Below are the code and all the weights of a small trained network. Each question names an input and a class and asks about switching units off, where a switched-off unit gives its printed mean instead of its output.

import numpy as np


def w(rows, s, z=0):
    codes = np.array(rows[::2]) - 128.0
    scale = np.full(codes.shape[1], s)
    scale[-1] = z or s
    return codes * scale


def norm(h):
    return h / np.sqrt((h * h).mean(-1, keepdims=True) + 1e-5)


def f(y):
    return y / 2 * (1 + np.tanh(0.7978845608 * (y + 0.044715 * y**3)))


def log_softmax(a):
    a = a - a.max(-1, keepdims=True)
    return a - np.log(np.exp(a).sum(-1, keepdims=True))


def net(x, mask):
    res = np.array(x, float).reshape(1, 3) / 4 @ E
    u = 0
    for l in range(4):
        y = f(norm(res) @ A[l][:, :-1].T + A[l][:, -1])
        res = res + np.where(mask[u : u + 3], y, B[l][:, -1]) @ B[l][:, :-1]
        u += 3
    return log_softmax(norm(res)[-1] @ U[:, :-1].T + U[:, -1])


A, B = {}, {}
E = w([
[108,32,67,136,155],'x0',
[190,208,162,61,246],'x1',
[91,155,205,254,231],'x2',
],0.0031)
A[0] = w([
[3,91,179,216,150,228],'0.n0',
[98,41,104,109,108,2],'0.n1',
[70,92,71,128,40,94],'0.n2',
],0.0049,0.0023)
B[0] = w([
[20,127,89,15,157,252],'0.n0',
[218,55,175,254,142,129],'0.n1',
[218,174,169,195,156,196],'0.n2',
],0.0054,0.0031)
A[1] = w([
[124,105,131,69,81,145],'1.n0',
[145,149,255,239,165,5],'1.n1',
[177,216,144,175,49,114],'1.n2',
],0.0062,0.0024)
B[1] = w([
[76,133,186,161,108,209],'1.n0',
[136,90,122,196,51,114],'1.n1',
[1,87,80,130,138,253],'1.n2',
],0.008,0.0017)
A[2] = w([
[68,226,209,143,152,138],'2.n0',
[253,125,126,88,151,5],'2.n1',
[187,197,231,190,118,41],'2.n2',
],0.0068,0.0032)
B[2] = w([
[238,105,166,117,142,254],'2.n0',
[3,158,79,176,28,146],'2.n1',
[80,162,65,252,98,123],'2.n2',
],0.0073,0.0039)
A[3] = w([
[185,155,150,196,116,4],'3.n0',
[200,61,85,139,86,30],'3.n1',
[12,189,2,104,60,108],'3.n2',
],0.0051,0.0023)
B[3] = w([
[127,2,83,163,157,105],'3.n0',
[214,136,151,239,188,125],'3.n1',
[71,97,86,169,187,252],'3.n2',
],0.0079,0.003)
U = w([
[5,75,71,172,120,148],'0',
[149,176,226,36,144,3],'1',
[247,78,161,254,98,211],'2',
],0.0084,0.00046)

Each question gives the input, the list of numbers given to net, and the class t.
The units are the neurons (one row each of A and B). Each row of codes is followed by its name. A weight is (code - 128) times the scale printed after its matrix; where a second scale follows, it is the last column's (A, B and U).
mask holds one flag per neuron, layer by layer. A switched-off neuron (its flag False) gives its mean, the last column of its row in B, instead of its output. The means were averaged over made-up inputs and are rounded, as every weight is.
A unit's drop is (log p(t) with every unit on - log p(t) with that unit switched off) / (log p(t) with every unit on - log p(t) with every unit switched off).
The circuit of an input: a set's keep is (log p(t) with only the set's units on - log p(t) with every unit switched off) / (log p(t) with every unit on - log p(t) with every unit switched off). Starting from all 12 units, units are removed one at a time, each time the one whose removal leaves the highest keep (on an exact tie, the one counted first), for as long as the keep stays at least 0.8.
circuit, biggest first: the units of the circuit, biggest drop first
most important unit: the unit with the biggest drop
top k neurons: the k neurons with the biggest drops, biggest first
k most important neurons of layer l: the k neurons of layer l with the biggest drops, biggest first
drop of u: that unit's drop, to one decimal
input [-7,8,8], class 2: top 2 neurons : [1.n1 2.n2]
input [7,-7,-1], class 2: top 2 neurons : [0.n2 1.n2]
input [-5,-1,-7], class 0: most important unit : 1.n2
input [7,1,1], class 1: circuit, biggest first : [1.n2 3.n2]
input [-5,-6,6], class 1: circuit, biggest first : [0.n0 1.n2 2.n0]
input [3,6,-6], class 0: circuit, biggest first : [2.n1 0.n0]
input [-1,-1,3], class 1: top 2 neurons : [1.n2 0.n0]
input [4,6,-7], class 0: top 4 neurons : [2.n1 2.n0 0.n0 3.n2]
input [-8,0,-7], class 0: circuit, biggest first : [1.n2 0.n0]
input [-5,6,2], class 2: circuit, biggest first : [0.n0 2.n2]
input [-7,-5,8], class 1: 2 most important neurons of layer 0 : [0.n0 0.n2]
input [5,8,-6], class 0: top 3 neurons : [2.n1 2.n0 0.n0]
input [-7,1,4], class 2: top 4 neurons : [2.n0 1.n1 2.n2 3.n0]
input [-6,2,6], class 2: most important unit : 1.n1
input [-6,-3,8], class 1: top 3 neurons : [0.n0 0.n2 0.n1]
input [-4,3,8], class 2: top 2 neurons : [1.n1 1.n2]
input [2,7,0], class 0: 2 most important neurons of layer 3 : [3.n1 3.n2]
input [3,6,0], class 0: 2 most important neurons of layer 1 : [1.n2 1.n0]
input [7,8,-2], class 0: top 2 neurons : [2.n1 2.n0]
input [6,4,7], class 1: most important neuron of layer 3 : [3.n2]
input [6,1,3], class 1: 2 most important neurons of layer 2 : [2.n1 2.n2]
input [-8,-4,-7], class 0: drop of 1.n2 : 2.2
input [-7,5,6], class 2: drop of 2.n0 : 0.2
input [4,3,2], class 1: drop of 1.n2 : 0.2
input [3,-2,-1], class 2: drop of 1.n0 : 0.0
